Below are the code and all the weights of a small trained network. Each question names an input and a target symbol and asks about switching units off, where a switched-off unit gives its printed mean instead of its output.

import numpy as np


def w(rows, s, z=0):
    codes = np.array(rows[::2]) - 128.0
    scale = np.full(codes.shape[1], s)
    scale[-1] = z or s
    return codes * scale


def norm(h):
    return h / np.sqrt((h * h).mean(-1, keepdims=True) + 1e-5)


def softmax(a):
    e = np.exp(a - a.max(-1, keepdims=True))
    return e / e.sum(-1, keepdims=True)


def log_softmax(a):
    a = a - a.max(-1, keepdims=True)
    return a - np.log(np.exp(a).sum(-1, keepdims=True))


def net(x, mask):
    ids = ['Ωαβημτφψ'.index(c) for c in x.split()]
    T = len(ids)
    res = E[ids] + P[:T]
    u = 0
    for l in range(2):
        r = norm(res)
        for j in range(3):
            rows = slice(2 * j, 2 * j + 2)
            q, k, v = (r @ M[l][rows].T for M in (Q, K, V))
            z = softmax(np.where(np.tri(T) > 0, q @ k.T / 2**0.5, -1e9)) @ v
            o = O[l][rows]
            res = res + np.where(mask[u + j], z, o[:, -1]) @ o[:, :-1]
        u += 3
    return log_softmax(norm(res)[-1] @ U[:, :-1].T + U[:, -1])


Q, K, V, O = {}, {}, {}, {}
E = w([
[133,130,161,151,76],'Ω',
[105,76,148,147,99],'α',
[125,110,154,150,84],'β',
[128,120,154,150,79],'η',
[135,165,148,147,56],'μ',
[13,49,141,135,141],'τ',
[110,131,80,117,71],'φ',
[145,186,251,2,125],'ψ',
],0.014)
P = w([
[119,114,204,107,89],'0',
[177,96,134,130,174],'1',
[125,112,140,188,130],'2',
[95,153,159,134,93],'3',
[152,113,142,125,140],'4',
[120,114,119,180,116],'5',
[91,173,131,119,113],'6',
[143,115,119,115,136],'7',
[119,117,92,173,110],'8',
[63,255,107,115,136],'9',
[175,125,135,128,90],'10',
],0.038)
Q[0] = w([
[114,157,94,249,129],'L0H0',
[133,173,128,54,175],'L0H0',
[89,117,100,131,103],'L0H1',
[115,128,158,183,95],'L0H1',
[109,128,188,114,106],'L0H2',
[150,147,100,179,203],'L0H2',
],0.019)
K[0] = w([
[26,118,1,92,108],'L0H0',
[126,151,230,212,177],'L0H0',
[161,155,99,102,183],'L0H1',
[92,218,131,120,197],'L0H1',
[172,48,90,94,96],'L0H2',
[154,174,198,189,156],'L0H2',
],0.013)
V[0] = w([
[209,185,166,159,114],'L0H0',
[68,40,200,137,178],'L0H0',
[118,178,103,245,205],'L0H1',
[110,157,128,101,89],'L0H1',
[151,70,183,136,129],'L0H2',
[95,153,184,193,93],'L0H2',
],0.011)
O[0] = w([
[213,34,154,145,114,149],'L0H0',
[102,150,51,108,2,220],'L0H0',
[239,74,54,99,207,27],'L0H1',
[135,111,170,132,2,152],'L0H1',
[115,145,6,113,171,255],'L0H2',
[209,98,105,157,206,177],'L0H2',
],0.0081,0.0066)
Q[1] = w([
[142,148,142,253,116],'L1H0',
[154,164,92,105,85],'L1H0',
[108,161,189,79,137],'L1H1',
[210,88,115,57,63],'L1H1',
[20,60,81,150,140],'L1H2',
[40,152,145,73,193],'L1H2',
],0.015)
K[1] = w([
[110,210,128,114,188],'L1H0',
[90,51,104,78,128],'L1H0',
[140,146,94,159,111],'L1H1',
[131,63,116,62,96],'L1H1',
[57,91,103,127,129],'L1H2',
[108,136,148,131,251],'L1H2',
],0.018)
V[1] = w([
[246,128,132,90,71],'L1H0',
[147,109,108,72,200],'L1H0',
[83,43,126,254,122],'L1H1',
[205,134,73,166,47],'L1H1',
[239,157,128,121,72],'L1H2',
[232,149,136,74,213],'L1H2',
],0.0081)
O[1] = w([
[129,176,127,194,83,117],'L1H0',
[79,94,220,75,120,56],'L1H0',
[145,254,72,73,208,194],'L1H1',
[182,223,192,231,101,178],'L1H1',
[23,71,66,81,207,133],'L1H2',
[158,152,23,213,116,7],'L1H2',
],0.0088,0.011)
U = w([
[176,143,87,124,101,34],'Ω',
[116,96,103,43,166,143],'α',
[187,127,101,140,113,86],'β',
[121,57,128,148,138,184],'η',
[175,109,113,159,134,136],'μ',
[90,199,50,86,106,45],'τ',
[172,115,194,146,250,254],'φ',
[73,172,233,155,138,161],'ψ',
],0.018,0.0087)

Each question gives the input, a string of symbols that net reads in full, and the target symbol t.
The units are the heads (2 rows each of Q, K, V and O). Each row of codes is followed by its name. A weight is (code - 128) times the scale printed after its matrix; where a second scale follows, it is the last column's (O and U).
mask holds one flag per head, layer by layer. A switched-off head (its flag False) gives its mean, the last column of its rows in O, instead of its output. The means were averaged over made-up inputs and are rounded, as every weight is.
A unit's drop is (log p(t) with every unit on - log p(t) with that unit switched off) / (log p(t) with every unit on - log p(t) with every unit switched off).
The circuit of an input: a set's keep is (log p(t) with only the set's units on - log p(t) with every unit switched off) / (log p(t) with every unit on - log p(t) with every unit switched off). Starting from all 6 units, units are removed one at a time, each time the one whose removal leaves the highest keep (on an exact tie, the one counted first), for as long as the keep stays at least 0.8.
circuit, biggest first: the units of the circuit, biggest drop first
unit that matters most: the unit with the biggest drop
which heads matter: for each layer, one digit per head in row order, 1 if its drop is at least 0.15 and else 0, layers parted by /
input τ τ Ω β τ α, target τ: circuit, biggest first -> L0H0
input η α Ω ψ τ α β η η, target η: circuit, biggest first -> L1H1, L0H2
input φ η α τ φ η φ α, target ψ: which heads matter -> 001 / 001
input ψ α τ Ω η Ω α ψ τ, target ψ: which heads matter -> 010 / 001
input μ Ω τ, target τ: which heads matter -> 110 / 000
input β Ω μ φ β ψ μ τ ψ α β, target α: circuit, biggest first -> L1H2, L1H0
input τ η β η Ω, target β: which heads matter -> 110 / 010
input μ μ η φ φ ψ τ φ τ η α, target ψ: which heads matter -> 101 / 000
input β α Ω Ω, target τ: which heads matter -> 011 / 000
input ψ α α φ η τ, target φ: circuit, biggest first -> L0H0, L0H2
input Ω φ Ω, target φ: which heads matter -> 010 / 000
input Ω μ η, target μ: circuit, biggest first -> L0H0, L0H1
input τ φ α, target φ: circuit, biggest first -> L0H1, L1H1
input τ α η η Ω, target τ: unit that matters most -> L1H2
input φ φ μ, target φ: circuit, biggest first -> L0H1, L1H2
input μ τ φ φ β τ Ω τ Ω ψ β, target α: circuit, biggest first -> L1H0, L1H2
input α β τ φ β β, target φ: which heads matter -> 100 / 000
input τ ψ α ψ ψ φ, target ψ: circuit, biggest first -> L0H0, L1H2
input φ τ Ω μ μ α, target μ: which heads matter -> 111 / 001
input τ η η η η τ η Ω β, target η: unit that matters most -> L0H1
input β β μ Ω τ α η φ, target α: which heads matter -> 000 / 100
input Ω μ β, target μ: circuit, biggest first -> L0H0, L0H1
input φ Ω Ω ψ ψ Ω ψ, target τ: which heads matter -> 000 / 001
input φ η η, target φ: which heads matter -> 010 / 001
